Here is a tiny trained network, its code and every weight. The questions are about switching its units off for an input and a target symbol, where a switched-off unit gives its printed mean instead of its output.

import numpy as np


def w(rows, s, z=0):
    codes = np.array(rows[::2]) - 128.0
    scale = np.full(codes.shape[1], s)
    scale[-1] = z or s
    return codes * scale


def norm(h):
    return h / np.sqrt((h * h).mean(-1, keepdims=True) + 1e-5)


def f(y):
    return y / 2 * (1 + np.tanh(0.7978845608 * (y + 0.044715 * y**3)))


def softmax(a):
    e = np.exp(a - a.max(-1, keepdims=True))
    return e / e.sum(-1, keepdims=True)


def log_softmax(a):
    a = a - a.max(-1, keepdims=True)
    return a - np.log(np.exp(a).sum(-1, keepdims=True))


def net(x, mask):
    ids = ['γδζηλμξστψω'.index(c) for c in x.split()]
    T = len(ids)
    res = E[ids] + P[:T]
    u = 0
    for l in range(3):
        r = norm(res)
        for j in range(3):
            rows = slice(3 * j, 3 * j + 3)
            q, k, v = (r @ M[l][rows].T for M in (Q, K, V))
            z = softmax(np.where(np.tri(T) > 0, q @ k.T / 3**0.5, -1e9)) @ v
            o = O[l][rows]
            res = res + np.where(mask[u + j], z, o[:, -1]) @ o[:, :-1]
        u += 3
        y = f(norm(res) @ A[l][:, :-1].T + A[l][:, -1])
        res = res + np.where(mask[u : u + 4], y, B[l][:, -1]) @ B[l][:, :-1]
        u += 4
    return log_softmax(norm(res)[-1] @ U[:, :-1].T + U[:, -1])


Q, K, V, O, A, B = {}, {}, {}, {}, {}, {}
E = w([
[98,119,117,146],'γ',
[92,143,172,82],'δ',
[84,130,141,103],'ζ',
[132,174,151,158],'η',
[138,3,78,130],'λ',
[128,180,153,154],'μ',
[71,128,140,73],'ξ',
[198,154,107,193],'σ',
[93,135,155,86],'τ',
[112,124,129,150],'ψ',
[126,202,168,107],'ω',
],0.0074)
P = w([
[124,46,168,131],'0',
[99,181,3,92],'1',
[191,124,189,73],'2',
[109,190,4,91],'3',
[163,121,176,87],'4',
[112,200,2,98],'5',
[145,128,173,102],'6',
],0.0061)
Q[0] = w([
[138,126,106,100],'0.h0',
[171,113,104,62],'0.h0',
[146,109,76,212],'0.h0',
[139,137,48,215],'0.h1',
[103,65,24,137],'0.h1',
[176,106,150,225],'0.h1',
[153,129,105,130],'0.h2',
[99,111,254,126],'0.h2',
[131,69,203,197],'0.h2',
],0.01)
K[0] = w([
[120,116,88,121],'0.h0',
[178,114,2,50],'0.h0',
[135,74,145,202],'0.h0',
[217,103,132,206],'0.h1',
[147,20,80,102],'0.h1',
[158,144,78,200],'0.h1',
[131,125,129,170],'0.h2',
[165,202,57,62],'0.h2',
[213,151,41,113],'0.h2',
],0.0089)
V[0] = w([
[132,172,115,113],'0.h0',
[199,64,225,89],'0.h0',
[151,82,167,108],'0.h0',
[141,130,106,138],'0.h1',
[195,57,17,133],'0.h1',
[118,87,138,115],'0.h1',
[53,106,105,161],'0.h2',
[18,142,1,92],'0.h2',
[129,179,11,34],'0.h2',
],0.005)
O[0] = w([
[110,157,127,177,100],'0.h0',
[78,83,166,6,115],'0.h0',
[118,98,129,68,145],'0.h0',
[95,125,146,118,127],'0.h1',
[3,196,148,63,253],'0.h1',
[171,159,91,124,187],'0.h1',
[196,140,71,109,162],'0.h2',
[225,202,116,29,111],'0.h2',
[131,199,233,16,57],'0.h2',
],0.0043,0.0025)
A[0] = w([
[143,58,59,174,227],'0.n0',
[97,145,255,196,3],'0.n1',
[118,184,130,200,30],'0.n2',
[155,88,164,185,110],'0.n3',
],0.0078,0.00062)
B[0] = w([
[124,248,191,111,252],'0.n0',
[254,197,56,62,124],'0.n1',
[20,18,61,34,134],'0.n2',
[179,48,190,50,122],'0.n3',
],0.0065,0.0036)
Q[1] = w([
[156,190,72,158],'1.h0',
[226,83,193,188],'1.h0',
[107,69,4,161],'1.h0',
[109,85,106,150],'1.h1',
[157,13,63,139],'1.h1',
[11,164,90,86],'1.h1',
[85,162,86,61],'1.h2',
[156,52,120,130],'1.h2',
[88,134,108,105],'1.h2',
],0.013)
K[1] = w([
[167,133,142,211],'1.h0',
[230,183,68,66],'1.h0',
[116,1,94,201],'1.h0',
[112,92,113,153],'1.h1',
[99,65,49,135],'1.h1',
[46,175,160,187],'1.h1',
[115,159,47,200],'1.h2',
[96,164,187,67],'1.h2',
[141,170,79,154],'1.h2',
],0.014)
V[1] = w([
[132,157,77,71],'1.h0',
[75,191,250,46],'1.h0',
[77,90,53,79],'1.h0',
[135,197,180,121],'1.h1',
[133,111,120,128],'1.h1',
[173,154,175,114],'1.h1',
[164,116,150,81],'1.h2',
[92,114,160,184],'1.h2',
[92,179,46,150],'1.h2',
],0.012)
O[1] = w([
[174,102,145,76,90],'1.h0',
[27,11,108,127,254],'1.h0',
[208,93,156,161,101],'1.h0',
[114,99,90,75,141],'1.h1',
[127,135,140,141,123],'1.h1',
[79,105,113,95,124],'1.h1',
[72,118,113,126,87],'1.h2',
[157,180,161,120,134],'1.h2',
[208,82,114,145,211],'1.h2',
],0.011,0.0094)
A[1] = w([
[163,172,2,60,156],'1.n0',
[148,134,8,154,19],'1.n1',
[229,112,97,180,128],'1.n2',
[64,207,127,181,11],'1.n3',
],0.0099,0.0012)
B[1] = w([
[176,82,254,190,152],'1.n0',
[85,138,140,188,195],'1.n1',
[36,91,126,61,255],'1.n2',
[179,96,153,31,159],'1.n3',
],0.0088,0.0048)
Q[2] = w([
[90,66,157,177],'2.h0',
[161,68,119,152],'2.h0',
[170,142,4,224],'2.h0',
[133,173,108,75],'2.h1',
[176,108,120,154],'2.h1',
[97,154,128,96],'2.h1',
[62,152,154,104],'2.h2',
[67,119,142,142],'2.h2',
[128,161,147,110],'2.h2',
],0.015)
K[2] = w([
[126,53,153,181],'2.h0',
[102,101,157,143],'2.h0',
[39,153,125,249],'2.h0',
[104,138,166,120],'2.h1',
[106,130,91,121],'2.h1',
[142,129,161,132],'2.h1',
[78,144,145,167],'2.h2',
[89,115,121,172],'2.h2',
[109,145,146,114],'2.h2',
],0.018)
V[2] = w([
[51,126,160,217],'2.h0',
[148,163,219,143],'2.h0',
[125,168,255,188],'2.h0',
[170,152,28,140],'2.h1',
[134,147,190,165],'2.h1',
[103,145,120,129],'2.h1',
[118,150,185,105],'2.h2',
[99,133,185,65],'2.h2',
[100,95,170,153],'2.h2',
],0.0089)
O[2] = w([
[207,237,98,14,254],'2.h0',
[81,103,37,91,78],'2.h0',
[100,144,1,42,118],'2.h0',
[252,121,193,87,71],'2.h1',
[81,70,107,209,95],'2.h1',
[131,144,95,138,138],'2.h1',
[131,74,93,140,82],'2.h2',
[123,96,38,114,107],'2.h2',
[85,183,92,141,210],'2.h2',
],0.0059,0.0052)
A[2] = w([
[89,76,191,241,88],'2.n0',
[94,104,1,52,72],'2.n1',
[50,98,245,55,168],'2.n2',
[15,225,129,74,254],'2.n3',
],0.0098,0.0022)
B[2] = w([
[123,182,160,51,171],'2.n0',
[131,215,119,57,253],'2.n1',
[153,193,17,109,242],'2.n2',
[108,2,159,187,253],'2.n3',
],0.012,0.0072)
U = w([
[4,83,77,100,171],'γ',
[173,179,55,11,182],'δ',
[224,13,135,79,122],'ζ',
[118,166,202,81,49],'η',
[149,184,58,188,44],'λ',
[221,160,156,161,199],'μ',
[144,179,70,178,34],'ξ',
[124,133,224,80,84],'σ',
[124,72,152,247,193],'τ',
[59,239,177,161,100],'ψ',
[114,92,211,107,4],'ω',
],0.012,0.0025)

Each question gives the input, a string of symbols that net reads in full, and the target symbol t.
The units are the heads (3 rows each of Q, K, V and O) and the neurons (one row each of A and B). Each row of codes is followed by its name. A weight is (code - 128) times the scale printed after its matrix; where a second scale follows, it is the last column's (O, A, B and U).
mask holds one flag per unit, layer by layer, with each layer's heads first. A switched-off unit (its flag False) gives its mean, the last column of its rows in O or B, instead of its output. The means were averaged over made-up inputs and are rounded, as every weight is.
A unit's drop is (log p(t) with every unit on - log p(t) with that unit switched off) / (log p(t) with every unit on - log p(t) with every unit switched off).
The circuit of an input: a set's keep is (log p(t) with only the set's units on - log p(t) with every unit switched off) / (log p(t) with every unit on - log p(t) with every unit switched off). Starting from the 12 units with the biggest drops (on a tie, the unit counted first), units are removed one at a time, each time the one whose removal leaves the highest keep (on an exact tie, the one counted first), for as long as the keep stays at least 0.8.
units of the circuit, in order: the units of the circuit, biggest drop first
top k neurons in layer l: the k neurons of layer l with the biggest drops, biggest first
which heads matter: for each layer, one digit per head in row order, 1 if its drop is at least 0.15 and else 0, layers parted by /
input λ ψ ξ μ, target δ: which heads matter -> 100 / 111 / 100
input ξ ξ λ γ, target ζ: units of the circuit, in order -> 1.h2; 1.h0; 0.n0
input σ ξ ψ ζ, target τ: which heads matter -> 101 / 100 / 000
input σ μ ξ ψ, target τ: which heads matter -> 101 / 100 / 000
input ξ γ σ λ ξ ψ, target ζ: which heads matter -> 100 / 101 / 000
input τ λ ω λ, target σ: which heads matter -> 011 / 001 / 100
input ω δ γ λ μ λ, target μ: units of the circuit, in order -> 1.h0
input λ λ λ τ, target δ: which heads matter -> 100 / 111 / 100
input γ λ ψ ω γ, target δ: which heads matter -> 011 / 001 / 010
input η ψ ω λ, target λ: units of the circuit, in order -> 0.h2; 1.h0
input λ σ λ, target δ: which heads matter -> 010 / 001 / 000
input η γ ζ λ λ σ, target λ: units of the circuit, in order -> 0.h2; 1.h0; 2.n1
input λ η σ σ ψ η ψ, target δ: which heads matter -> 001 / 001 / 000
input λ γ ψ γ, target δ: which heads matter -> 110 / 111 / 100
input ω δ γ ξ λ ω, target μ: which heads matter -> 001 / 101 / 000
input τ ψ μ γ, target σ: top neuron in layer 2 -> 2.n0
input ψ μ η ζ, target ψ: which heads matter -> 101 / 101 / 100
input σ λ τ λ λ λ σ, target δ: top 3 neurons in layer 0 -> 0.n1; 0.n3; 0.n0
input ω ψ λ δ, target μ: which heads matter -> 001 / 100 / 000
input ξ σ γ γ, target ζ: top neuron in layer 2 -> 2.n2
input η λ η ζ λ σ λ, target ζ: top 2 neurons in layer 2 -> 2.n1; 2.n3
input τ λ σ τ η δ, target σ: top 2 neurons in layer 1 -> 1.n2; 1.n1
input ψ λ λ, target δ: top 2 neurons in layer 0 -> 0.n0; 0.n2
input τ ω ζ λ η ξ, target σ: top 2 neurons in layer 1 -> 1.n1; 1.n2
input σ σ δ μ σ, target ζ: top 3 neurons in layer 0 -> 0.n1; 0.n2; 0.n0
